Below is a small trained network, with its code and all its weights. Each question gives an input and a target symbol and asks what happens when units are switched off, that is, made to give their printed mean instead of their output.

import numpy as np


def w(rows, s, z=0):
    codes = np.array(rows[::2]) - 128.0
    scale = np.full(codes.shape[1], s)
    scale[-1] = z or s
    return codes * scale


def f(y):
    return y / 2 * (1 + np.tanh(0.7978845608 * (y + 0.044715 * y**3)))


def softmax(a):
    e = np.exp(a - a.max(-1, keepdims=True))
    return e / e.sum(-1, keepdims=True)


def log_softmax(a):
    a = a - a.max(-1, keepdims=True)
    return a - np.log(np.exp(a).sum(-1, keepdims=True))


def net(x, mask):
    ids = ['δζλξπτψ'.index(c) for c in x.split()]
    T = len(ids)
    res = E[ids] + P[:T]
    u = 0
    for l in range(2):
        q, k, v = (res @ M[l].T for M in (Q, K, V))
        z = softmax(np.where(np.tri(T) > 0, q @ k.T / 3**0.5, -1e9)) @ v
        res = res + np.where(mask[u], z, O[l][:, -1]) @ O[l][:, :-1]
        u += 1
        y = f(res @ A[l][:, :-1].T + A[l][:, -1])
        res = res + np.where(mask[u : u + 8], y, B[l][:, -1]) @ B[l][:, :-1]
        u += 8
    return log_softmax(res[-1] @ U[:, :-1].T + U[:, -1])


Q, K, V, O, A, B = {}, {}, {}, {}, {}, {}
E = w([
[76,70,224,138,96],'δ',
[74,102,94,161,111],'ζ',
[81,115,144,90,91],'λ',
[75,93,173,254,149],'ξ',
[161,178,49,123,177],'π',
[51,218,120,100,173],'τ',
[206,56,125,6,169],'ψ',
],0.0072)
P = w([
[60,111,127,53,109],'0',
[153,99,244,100,173],'1',
[81,129,59,164,111],'2',
[95,189,194,80,152],'3',
[178,113,113,147,255],'4',
[142,116,77,173,88],'5',
[65,207,218,103,138],'6',
],0.0099)
Q[0] = w([
[254,33,73,89,89],'0.h1',
[250,61,171,127,164],'0.h1',
[83,217,138,92,158],'0.h1',
],0.0077)
K[0] = w([
[1,139,198,90,125],'0.h1',
[51,138,129,37,113],'0.h1',
[218,118,136,132,116],'0.h1',
],0.0091)
V[0] = w([
[189,16,114,206,56],'0.h1',
[100,16,184,40,95],'0.h1',
[252,1,50,23,119],'0.h1',
],0.0051)
O[0] = w([
[174,31,125,163,111,4],'0.h1',
[113,89,157,24,107,216],'0.h1',
[255,91,120,40,139,108],'0.h1',
],0.0083,0.0029)
A[0] = w([
[69,35,127,188,69,205],'0.n1',
[100,116,109,136,43,162],'0.n2',
[152,135,78,93,158,133],'0.n3',
[78,195,135,151,105,111],'0.n4',
[118,123,9,223,137,129],'0.n5',
[122,84,166,164,147,251],'0.n6',
[111,101,173,109,145,249],'0.n7',
[98,113,33,122,53,203],'0.n8',
],0.011,0.0025)
B[0] = w([
[150,50,134,248,175,181],'0.n1',
[54,13,86,164,98,148],'0.n2',
[80,131,80,140,188,166],'0.n3',
[46,179,119,195,123,238],'0.n4',
[230,149,124,2,218,189],'0.n5',
[182,146,176,158,114,168],'0.n6',
[178,128,192,100,137,253],'0.n7',
[89,33,44,95,96,183],'0.n8',
],0.0071,0.0041)
Q[1] = w([
[217,96,89,144,161],'1.h1',
[142,142,135,82,254],'1.h1',
[166,142,134,209,194],'1.h1',
],0.0054)
K[1] = w([
[220,82,224,86,54],'1.h1',
[94,255,199,144,210],'1.h1',
[255,114,156,115,241],'1.h1',
],0.0047)
V[1] = w([
[115,107,161,172,120],'1.h1',
[101,201,254,136,116],'1.h1',
[112,108,45,156,100],'1.h1',
],0.0072)
O[1] = w([
[190,110,152,118,42,116],'1.h1',
[145,94,255,55,139,252],'1.h1',
[63,135,35,173,54,35],'1.h1',
],0.0062,0.0046)
A[1] = w([
[39,50,155,134,53,158],'1.n1',
[119,161,64,84,120,177],'1.n2',
[12,200,146,128,105,53],'1.n3',
[175,19,155,103,127,2],'1.n4',
[193,108,185,238,133,233],'1.n5',
[204,164,141,44,197,144],'1.n6',
[216,146,131,66,236,146],'1.n7',
[33,133,3,188,144,22],'1.n8',
],0.0075,0.0049)
B[1] = w([
[163,53,136,156,138,166],'1.n1',
[111,155,131,84,84,150],'1.n2',
[139,124,122,201,185,171],'1.n3',
[159,145,79,153,202,147],'1.n4',
[71,192,115,109,88,168],'1.n5',
[132,140,180,150,92,249],'1.n6',
[109,150,212,163,110,252],'1.n7',
[255,179,98,126,107,159],'1.n8',
],0.01,0.011)
U = w([
[187,60,119,81,245,64],'δ',
[199,121,113,142,74,32],'ζ',
[67,70,104,29,115,226],'λ',
[87,84,128,180,54,40],'ξ',
[124,211,68,98,103,251],'π',
[117,130,142,184,255,116],'τ',
[134,160,169,62,35,162],'ψ',
],0.0076,0.0034)

Each question gives the input, a string of symbols that net reads in full, and the target symbol t.
The units are the heads (3 rows each of Q, K, V and O) and the neurons (one row each of A and B). Each row of codes is followed by its name. A weight is (code - 128) times the scale printed after its matrix; where a second scale follows, it is the last column's (O, A, B and U).
mask holds one flag per unit, layer by layer, with each layer's heads first. A switched-off unit (its flag False) gives its mean, the last column of its rows in O or B, instead of its output. The means were averaged over made-up inputs and are rounded, as every weight is.
A unit's drop is (log p(t) with every unit on - log p(t) with that unit switched off) / (log p(t) with every unit on - log p(t) with every unit switched off).
The circuit of an input: a set's keep is (log p(t) with only the set's units on - log p(t) with every unit switched off) / (log p(t) with every unit on - log p(t) with every unit switched off). Starting from the 12 units with the biggest drops (on a tie, the unit counted first), units are removed one at a time, each time the one whose removal leaves the highest keep (on an exact tie, the one counted first), for as long as the keep stays at least 0.8.
units of the circuit, in order: the units of the circuit, biggest drop first
unit that matters most: the unit with the biggest drop
k most important neurons: the k neurons with the biggest drops, biggest first
k most important neurons of layer l: the k neurons of layer l with the biggest drops, biggest first
drop when u is switched off: that unit's drop, to one decimal
input τ τ δ π, target τ: units of the circuit, in order	(0.h1; 1.n3; 0.n4)
input ψ ψ δ ξ τ, target ψ: 2 most important neurons	(1.n3; 1.n6)
input ξ τ τ, target π: unit that matters most	1.n8
input δ δ τ δ, target τ: 3 most important neurons of layer 1	(1.n3; 1.n6; 1.n2)
input π δ ψ, target λ: 2 most important neurons of layer 0	(0.n5; 0.n8)
input λ ξ λ ξ, target ξ: 2 most important neurons of layer 1	(1.n5; 1.n4)
input ζ τ δ τ δ ξ λ, target ξ: units of the circuit, in order	(0.h1; 0.n5; 0.n2; 1.n1)
input π π τ τ ζ τ τ, target τ: units of the circuit, in order	(1.n3; 0.n4)
input ξ ψ λ, target ζ: 4 most important neurons	(1.n8; 0.n8; 0.n2; 1.n1)
input ζ ξ τ λ, target τ: units of the circuit, in order	(1.n3; 0.h1; 0.n4)
input τ τ τ ψ ξ λ, target ζ: 3 most important neurons	(0.n8; 1.n8; 0.n2)
input ψ τ τ π ζ, target ψ: 2 most important neurons	(1.n3; 1.n6)
input ζ ξ π ζ, target π: 4 most important neurons	(0.n8; 1.n8; 1.n7; 0.n7)
input τ λ τ λ τ δ, target ξ: 2 most important neurons of layer 1	(1.n1; 1.n5)
input ξ ψ ξ τ δ, target ψ: 2 most important neurons	(1.n5; 1.n3)
input ψ τ ξ ψ π, target ψ: unit that matters most	1.n6
input ξ τ τ π, target τ: 2 most important neurons of layer 1	(1.n3; 1.n5)
input λ ξ ξ ξ ψ, target ψ: 4 most important neurons	(1.n6; 1.n7; 1.n3; 0.n1)
input ζ ψ ξ τ λ, target ψ: 3 most important neurons of layer 0	(0.n8; 0.n2; 0.n4)
input τ ζ ζ, target δ: unit that matters most	0.n5
input τ τ ψ ξ, target ψ: 2 most important neurons of layer 1	(1.n3; 1.n5)
input ψ π τ ξ τ δ ζ, target τ: 3 most important neurons	(1.n3; 0.n4; 1.n6)
input τ τ π, target ψ: 2 most important neurons of layer 0	(0.n5; 0.n1)
input π ψ δ τ λ, target ψ: 2 most important neurons of layer 1	(1.n3; 1.n4)
input ζ ξ τ, target π: 2 most important neurons	(0.n5; 1.n8)
input ξ λ λ ξ, target ξ: 4 most important neurons of layer 0	(0.n5; 0.n1; 0.n4; 0.n3)
input ζ π ψ τ τ ψ, target π: 2 most important neurons of layer 0	(0.n7; 0.n8)
input ζ τ π δ τ τ δ, target τ: unit that matters most	1.n3
input τ ξ τ λ δ, target ψ: drop when 1.n5 is switched off	0.2
input ξ τ ζ, target δ: drop when 0.n5 is switched off	1.9
